Here is a tiny trained network, its code and every weight. The questions are about switching its units off for an input and a class, where a switched-off unit gives its printed mean instead of its output.

import numpy as np


def w(rows, s, z=0):
    codes = np.array(rows[::2]) - 128.0
    scale = np.full(codes.shape[1], s)
    scale[-1] = z or s
    return codes * scale


def f(y):
    return y / 2 * (1 + np.tanh(0.7978845608 * (y + 0.044715 * y**3)))


def log_softmax(a):
    a = a - a.max(-1, keepdims=True)
    return a - np.log(np.exp(a).sum(-1, keepdims=True))


def net(x, mask):
    res = np.array(x, float).reshape(1, 5) / 4 @ E
    y = f(res @ A[0][:, :-1].T + A[0][:, -1])
    res = res + np.where(mask, y, B[0][:, -1]) @ B[0][:, :-1]
    return log_softmax(res[-1] @ U[:, :-1].T + U[:, -1])


A, B = {}, {}
E = w([
[184,125,198,155],'x0',
[126,138,131,127],'x1',
[130,123,127,130],'x2',
[109,86,166,6],'x3',
[74,99,195,179],'x4',
],0.012)
A[0] = w([
[121,125,170,179,57],'neuron 0',
[161,131,55,92,127],'neuron 1',
[53,151,82,224,42],'neuron 2',
[85,137,74,150,133],'neuron 3',
[107,107,146,181,115],'neuron 4',
[253,157,110,138,142],'neuron 5',
[187,163,129,141,131],'neuron 6',
[93,127,121,133,124],'neuron 7',
[182,111,165,54,25],'neuron 8',
[117,176,52,130,53],'neuron 9',
[129,150,136,122,104],'neuron 10',
[96,153,66,143,94],'neuron 11',
[157,132,150,169,95],'neuron 12',
[77,122,140,93,126],'neuron 13',
[134,114,133,130,130],'neuron 14',
[156,107,137,104,84],'neuron 15',
[135,131,133,120,131],'neuron 16',
[158,116,178,49,107],'neuron 17',
[67,114,146,103,122],'neuron 18',
[69,109,134,111,133],'neuron 19',
[179,169,74,75,172],'neuron 20',
[66,96,138,115,121],'neuron 21',
[117,124,138,148,146],'neuron 22',
[97,107,109,198,135],'neuron 23',
[99,146,84,152,118],'neuron 24',
[168,93,214,125,11],'neuron 25',
[147,133,139,99,111],'neuron 26',
[110,102,148,159,168],'neuron 27',
[108,150,113,135,120],'neuron 28',
[149,130,166,113,107],'neuron 29',
[206,92,218,149,110],'neuron 30',
[161,164,62,45,31],'neuron 31',
[115,144,89,136,105],'neuron 32',
[195,132,119,141,135],'neuron 33',
[127,144,122,114,114],'neuron 34',
],0.016,0.011)
B[0] = w([
[80,128,118,122,168],'neuron 0',
[120,174,140,131,208],'neuron 1',
[190,193,141,123,228],'neuron 2',
[120,165,142,121,185],'neuron 3',
[103,158,128,134,187],'neuron 4',
[130,2,127,140,250],'neuron 5',
[120,60,114,129,186],'neuron 6',
[138,128,119,125,141],'neuron 7',
[58,134,112,136,188],'neuron 8',
[81,104,111,140,170],'neuron 9',
[126,121,116,124,118],'neuron 10',
[101,151,124,124,170],'neuron 11',
[110,86,109,138,168],'neuron 12',
[153,94,123,142,184],'neuron 13',
[128,128,132,132,132],'neuron 14',
[117,134,110,141,138],'neuron 15',
[131,132,115,131,133],'neuron 16',
[114,188,149,119,233],'neuron 17',
[158,81,120,143,184],'neuron 18',
[163,88,121,129,180],'neuron 19',
[87,178,123,133,254],'neuron 20',
[161,82,125,125,181],'neuron 21',
[125,142,125,127,158],'neuron 22',
[103,166,130,108,217],'neuron 23',
[115,158,130,124,171],'neuron 24',
[197,155,140,111,166],'neuron 25',
[122,141,120,130,147],'neuron 26',
[133,159,123,121,196],'neuron 27',
[127,139,127,130,138],'neuron 28',
[129,151,111,126,149],'neuron 29',
[104,199,123,134,234],'neuron 30',
[201,189,158,121,199],'neuron 31',
[111,137,142,129,147],'neuron 32',
[125,60,119,126,184],'neuron 33',
[127,134,115,126,127],'neuron 34',
],0.038,0.0096)
U = w([
[2,158,135,180,124],'0',
[173,184,169,156,245],'1',
[158,73,135,181,4],'2',
],0.013,0.0025)

Each question gives the input, the list of numbers given to net, and the class t.
The units are the neurons (one row each of A and B). Each row of codes is followed by its name. A weight is (code - 128) times the scale printed after its matrix; where a second scale follows, it is the last column's (A, B and U).
mask holds one flag per neuron, in row order. A switched-off neuron (its flag False) gives its mean, the last column of its row in B, instead of its output. The means were averaged over made-up inputs and are rounded, as every weight is.
A unit's drop is (log p(t) with every unit on - log p(t) with that unit switched off) / (log p(t) with every unit on - log p(t) with every unit switched off).
The circuit of an input: a set's keep is (log p(t) with only the set's units on - log p(t) with every unit switched off) / (log p(t) with every unit on - log p(t) with every unit switched off). Starting from the 12 units with the biggest drops (on a tie, the unit counted first), units are removed one at a time, each time the one whose removal leaves the highest keep (on an exact tie, the one counted first), for as long as the keep stays at least 0.8.
units of the circuit, in order: the units of the circuit, biggest drop first
most important unit: the unit with the biggest drop
top k neurons: the k neurons with the biggest drops, biggest first
drop when u is switched off: that unit's drop, to one decimal
input [6,6,-6,7,6], class 1: most important unit -> neuron 25
input [3,4,1,3,-7], class 0: top 2 neurons -> neuron 8; neuron 20
input [2,8,-8,-5,0], class 2: units of the circuit, in order -> neuron 20; neuron 5
input [2,5,-7,8,-8], class 0: top 3 neurons -> neuron 8; neuron 20; neuron 2
input [2,3,-3,8,-7], class 0: top 3 neurons -> neuron 8; neuron 20; neuron 2
input [6,2,-7,-6,1], class 0: top 4 neurons -> neuron 30; neuron 0; neuron 23; neuron 4
input [-2,-7,1,-7,1], class 1: top 2 neurons -> neuron 2; neuron 20
input [6,1,6,-2,0], class 2: top 2 neurons -> neuron 20; neuron 5
input [-3,-6,3,7,0], class 1: top 2 neurons -> neuron 5; neuron 17
input [6,-7,-4,-1,1], class 0: top 2 neurons -> neuron 30; neuron 2
input [6,2,6,1,-5], class 0: top 2 neurons -> neuron 30; neuron 20
input [4,5,8,7,5], class 1: drop when neuron 25 is switched off -> 0.2
input [-2,-5,-2,-7,8], class 1: drop when neuron 2 is switched off -> 4.3
input [-4,-3,8,8,-4], class 1: top neuron -> neuron 31
input [4,-6,8,-7,-7], class 2: drop when neuron 12 is switched off -> 0.0
